Here is a tiny trained network, its code and every weight. The questions are about switching its units off for an input and a class, where a switched-off unit gives its printed mean instead of its output.

import numpy as np


def w(rows, s, z=0):
    codes = np.array(rows[::2]) - 128.0
    scale = np.full(codes.shape[1], s)
    scale[-1] = z or s
    return codes * scale


def norm(h):
    return h / np.sqrt((h * h).mean(-1, keepdims=True) + 1e-5)


def f(y):
    return y / 2 * (1 + np.tanh(0.7978845608 * (y + 0.044715 * y**3)))


def log_softmax(a):
    a = a - a.max(-1, keepdims=True)
    return a - np.log(np.exp(a).sum(-1, keepdims=True))


def net(x, mask):
    res = np.array(x, float).reshape(1, 5) / 4 @ E
    u = 0
    for l in range(2):
        y = f(norm(res) @ A[l][:, :-1].T + A[l][:, -1])
        res = res + np.where(mask[u : u + 12], y, B[l][:, -1]) @ B[l][:, :-1]
        u += 12
    return log_softmax(norm(res)[-1] @ U[:, :-1].T + U[:, -1])


A, B = {}, {}
E = w([
[145,171,127,119,126],'x0',
[143,120,189,133,59],'x1',
[254,122,135,106,149],'x2',
[142,159,128,124,125],'x3',
[117,61,68,78,56],'x4',
],0.0077)
A[0] = w([
[117,90,124,137,171,114],'L0N1',
[104,156,151,138,65,138],'L0N2',
[106,100,123,77,155,100],'L0N3',
[145,127,133,101,81,105],'L0N4',
[225,95,207,109,236,31],'L0N5',
[112,130,104,86,135,147],'L0N6',
[127,143,114,155,186,188],'L0N7',
[194,86,118,97,136,148],'L0N8',
[106,115,182,119,135,149],'L0N9',
[115,176,141,143,118,178],'L0N10',
[135,132,87,50,83,254],'L0N11',
[149,125,249,138,106,129],'L0N12',
],0.011,0.0025)
B[0] = w([
[131,193,91,130,169,140],'L0N1',
[132,2,111,150,106,169],'L0N2',
[164,157,171,137,44,138],'L0N3',
[135,112,162,176,59,150],'L0N4',
[122,141,161,57,122,254],'L0N5',
[59,112,104,70,150,146],'L0N6',
[100,47,116,171,179,186],'L0N7',
[225,169,94,125,82,198],'L0N8',
[189,144,160,153,58,152],'L0N9',
[114,47,189,174,114,164],'L0N10',
[79,92,106,124,112,217],'L0N11',
[113,205,149,95,110,219],'L0N12',
],0.0072,0.0058)
A[1] = w([
[180,109,86,93,124,174],'L1N1',
[126,111,147,45,220,2],'L1N2',
[97,71,44,83,151,140],'L1N3',
[183,118,174,96,183,91],'L1N4',
[162,149,81,143,119,109],'L1N5',
[67,130,210,179,159,111],'L1N6',
[195,93,86,7,95,9],'L1N7',
[88,138,205,142,159,80],'L1N8',
[163,110,156,149,196,70],'L1N9',
[90,112,202,196,227,133],'L1N10',
[153,192,177,99,152,159],'L1N11',
[229,149,42,97,144,43],'L1N12',
],0.012,0.0039)
B[1] = w([
[112,142,204,176,160,196],'L1N1',
[84,2,163,156,107,161],'L1N2',
[130,224,139,96,179,228],'L1N3',
[86,95,196,42,199,180],'L1N4',
[117,104,145,218,141,134],'L1N5',
[200,145,141,165,117,230],'L1N6',
[151,149,125,195,155,236],'L1N7',
[185,178,103,179,56,190],'L1N8',
[46,63,132,134,152,153],'L1N9',
[158,132,57,180,146,255],'L1N10',
[117,91,97,76,107,211],'L1N11',
[70,87,76,208,130,207],'L1N12',
],0.0079,0.0063)
U = w([
[153,120,52,249,198,213],'0',
[217,107,177,223,37,180],'1',
[110,23,200,114,235,106],'2',
[212,161,214,19,132,88],'3',
[44,171,106,52,164,161],'4',
[69,39,116,107,20,3],'5',
],0.013,0.0017)

Each question gives the input, the list of numbers given to net, and the class t.
The units are the neurons (one row each of A and B). Each row of codes is followed by its name. A weight is (code - 128) times the scale printed after its matrix; where a second scale follows, it is the last column's (A, B and U).
mask holds one flag per neuron, layer by layer. A switched-off neuron (its flag False) gives its mean, the last column of its row in B, instead of its output. The means were averaged over made-up inputs and are rounded, as every weight is.
A unit's drop is (log p(t) with every unit on - log p(t) with that unit switched off) / (log p(t) with every unit on - log p(t) with every unit switched off).
The circuit of an input: a set's keep is (log p(t) with only the set's units on - log p(t) with every unit switched off) / (log p(t) with every unit on - log p(t) with every unit switched off). Starting from the 12 units with the biggest drops (on a tie, the unit counted first), units are removed one at a time, each time the one whose removal leaves the highest keep (on an exact tie, the one counted first), for as long as the keep stays at least 0.8.
units of the circuit, in order: the units of the circuit, biggest drop first
top k neurons: the k neurons with the biggest drops, biggest first
k most important neurons of layer l: the k neurons of layer l with the biggest drops, biggest first
drop of u: that unit's drop, to one decimal
input [-7,1,-8,4,-4], class 1: units of the circuit, in order : L1N6, L1N8
input [-8,-2,7,2,0], class 2: units of the circuit, in order : L1N4
input [-8,2,0,-8,-5], class 1: 2 most important neurons of layer 1 : L1N8, L1N3
input [-4,-3,1,4,-5], class 2: top 2 neurons : L0N5, L1N4
input [-7,2,1,-3,-7], class 3: top 4 neurons : L0N5, L0N12, L1N4, L1N12
input [-1,4,1,1,-7], class 3: top 3 neurons : L0N5, L0N12, L1N4
input [1,-8,3,-4,-6], class 2: units of the circuit, in order : L0N5, L1N2
input [-8,0,2,3,-3], class 2: top 2 neurons : L1N2, L0N7
input [3,7,-2,7,5], class 5: 2 most important neurons of layer 0 : L0N11, L0N8
input [-8,6,4,-3,0], class 3: 2 most important neurons of layer 0 : L0N12, L0N5
input [-3,2,-4,-4,-3], class 1: top 2 neurons : L0N9, L1N6
input [-6,-5,2,-3,-7], class 2: top 3 neurons : L0N5, L1N4, L1N2
input [-2,-1,-8,0,4], class 4: top 2 neurons : L1N3, L1N2
input [-3,-4,-3,-8,7], class 4: units of the circuit, in order : L1N3
input [4,-1,6,2,6], class 0: 2 most important neurons of layer 1 : L1N12, L1N7
input [8,0,4,5,0], class 2: 4 most important neurons of layer 1 : L1N4, L1N10, L1N8, L1N12
input [-1,-6,-1,6,7], class 4: 2 most important neurons of layer 0 : L0N11, L0N6
input [-6,-8,-5,8,8], class 4: drop of L0N2 : 0.0
input [-5,6,-7,-4,-3], class 1: drop of L1N6 : 0.1
input [-2,0,3,-8,6], class 0: units of the circuit, in order : L1N7
input [1,-2,-2,-5,7], class 4: drop of L1N3 : 0.4
